Here is a tiny trained network, its code and every weight. The questions are about switching its units off for an input and a class, where a switched-off unit gives its printed mean instead of its output.

import numpy as np


def w(rows, s, z=0):
    codes = np.array(rows[::2]) - 128.0
    scale = np.full(codes.shape[1], s)
    scale[-1] = z or s
    return codes * scale


def f(y):
    return y / 2 * (1 + np.tanh(0.7978845608 * (y + 0.044715 * y**3)))


def log_softmax(a):
    a = a - a.max(-1, keepdims=True)
    return a - np.log(np.exp(a).sum(-1, keepdims=True))


def net(x, mask):
    res = np.array(x, float).reshape(1, 6) / 4 @ E
    y = f(res @ A[0][:, :-1].T + A[0][:, -1])
    res = res + np.where(mask, y, B[0][:, -1]) @ B[0][:, :-1]
    return log_softmax(res[-1] @ U[:, :-1].T + U[:, -1])


A, B = {}, {}
E = w([
[130,127,127,123],'x0',
[127,128,128,130],'x1',
[162,250,82,133],'x2',
[232,85,113,189],'x3',
[128,128,127,126],'x4',
[165,162,248,95],'x5',
],0.013)
A[0] = w([
[122,61,164,104,30],'N0',
[80,143,141,72,165],'N1',
[159,101,165,58,43],'N2',
[122,173,134,167,2],'N3',
[58,157,144,103,151],'N4',
[170,153,188,95,97],'N5',
[143,145,184,127,51],'N6',
[162,201,108,134,27],'N7',
[182,88,135,199,128],'N8',
[174,97,138,157,218],'N9',
[126,115,88,117,39],'N10',
[25,161,121,104,138],'N11',
[98,90,31,147,42],'N12',
[248,104,109,122,121],'N13',
[128,173,134,161,6],'N14',
[129,211,64,86,84],'N15',
[144,129,185,122,30],'N16',
[71,146,126,60,153],'N17',
[86,34,151,133,54],'N18',
[62,122,161,44,147],'N19',
[191,225,102,137,99],'N20',
[145,137,164,106,73],'N21',
[61,151,111,90,148],'N22',
[132,184,85,161,81],'N23',
[146,156,210,163,98],'N24',
[164,123,140,56,127],'N25',
[84,96,59,152,53],'N26',
[213,125,110,165,206],'N27',
[197,102,99,151,110],'N28',
[163,118,130,161,200],'N29',
[105,131,116,177,40],'N30',
[127,197,113,137,75],'N31',
[69,23,160,150,92],'N32',
[62,149,147,88,163],'N33',
[169,182,113,157,93],'N34',
[214,119,139,190,159],'N35',
[144,166,116,136,77],'N36',
[96,184,121,101,175],'N37',
],0.016,0.0024)
B[0] = w([
[137,99,163,71,196],'N0',
[126,86,89,154,205],'N1',
[147,197,122,85,182],'N2',
[119,128,134,88,150],'N3',
[96,89,97,164,210],'N4',
[212,216,51,154,215],'N5',
[181,204,103,152,185],'N6',
[130,125,182,73,199],'N7',
[113,95,101,150,221],'N8',
[81,70,139,159,197],'N9',
[174,180,120,153,151],'N10',
[89,86,91,183,235],'N11',
[199,238,72,139,230],'N12',
[65,81,127,198,238],'N13',
[129,140,176,114,152],'N14',
[146,112,161,73,222],'N15',
[191,182,138,147,182],'N16',
[111,73,136,191,214],'N17',
[118,143,215,46,227],'N18',
[96,114,118,150,237],'N19',
[116,112,202,82,241],'N20',
[181,167,97,142,168],'N21',
[122,73,83,183,207],'N22',
[138,154,166,69,190],'N23',
[193,192,69,181,212],'N24',
[105,168,119,155,163],'N25',
[233,254,81,127,209],'N26',
[43,128,133,158,228],'N27',
[86,105,98,192,206],'N28',
[95,98,120,147,178],'N29',
[144,136,110,136,142],'N30',
[112,118,150,65,187],'N31',
[146,131,228,27,248],'N32',
[101,82,111,178,215],'N33',
[119,106,175,83,193],'N34',
[60,82,111,169,237],'N35',
[145,113,172,99,160],'N36',
[108,50,127,117,197],'N37',
],0.0087,0.014)
U = w([
[57,25,107,187,139],'0',
[118,86,220,5,214],'1',
[203,214,64,144,10],'2',
],0.013,0.0013)

Each question gives the input, the list of numbers given to net, and the class t.
The units are the neurons (one row each of A and B). Each row of codes is followed by its name. A weight is (code - 128) times the scale printed after its matrix; where a second scale follows, it is the last column's (A, B and U).
mask holds one flag per neuron, in row order. A switched-off neuron (its flag False) gives its mean, the last column of its row in B, instead of its output. The means were averaged over made-up inputs and are rounded, as every weight is.
A unit's drop is (log p(t) with every unit on - log p(t) with that unit switched off) / (log p(t) with every unit on - log p(t) with every unit switched off).
The circuit of an input: a set's keep is (log p(t) with only the set's units on - log p(t) with every unit switched off) / (log p(t) with every unit on - log p(t) with every unit switched off). Starting from the 12 units with the biggest drops (on a tie, the unit counted first), units are removed one at a time, each time the one whose removal leaves the highest keep (on an exact tie, the one counted first), for as long as the keep stays at least 0.8.
units of the circuit, in order: the units of the circuit, biggest drop first
k most important neurons: the k neurons with the biggest drops, biggest first
drop of u: that unit's drop, to one decimal
input [5,-7,6,-4,6,-6], class 1: units of the circuit, in order => [N15]
input [-6,4,5,4,-1,5], class 1: 3 most important neurons => [N20; N12; N34]
input [4,-3,2,4,6,-6], class 2: 2 most important neurons => [N12; N26]
input [-8,7,4,-4,8,5], class 2: 2 most important neurons => [N5; N13]
input [-7,-2,-5,-2,1,-5], class 1: 3 most important neurons => [N32; N18; N5]
input [-6,4,-7,-7,-5,6], class 0: 3 most important neurons => [N33; N19; N11]
input [3,2,7,7,-4,-5], class 0: 2 most important neurons => [N13; N28]
input [2,-4,-4,6,8,-8], class 2: 2 most important neurons => [N12; N26]
input [-1,2,-7,3,-2,8], class 2: 3 most important neurons => [N24; N5; N6]
input [3,4,-7,6,6,-1], class 1: 4 most important neurons => [N32; N18; N0; N11]
input [5,1,2,-2,-1,-8], class 2: drop of N37 => 0.0
input [-7,0,-8,6,7,3], class 1: drop of N32 => 1.2
input [-2,-7,-1,1,-2,2], class 2: drop of N32 => 0.1
input [-7,-6,-6,1,8,-8], class 2: units of the circuit, in order => [N26]
input [6,-1,7,-6,2,-1], class 1: drop of N31 => 0.4
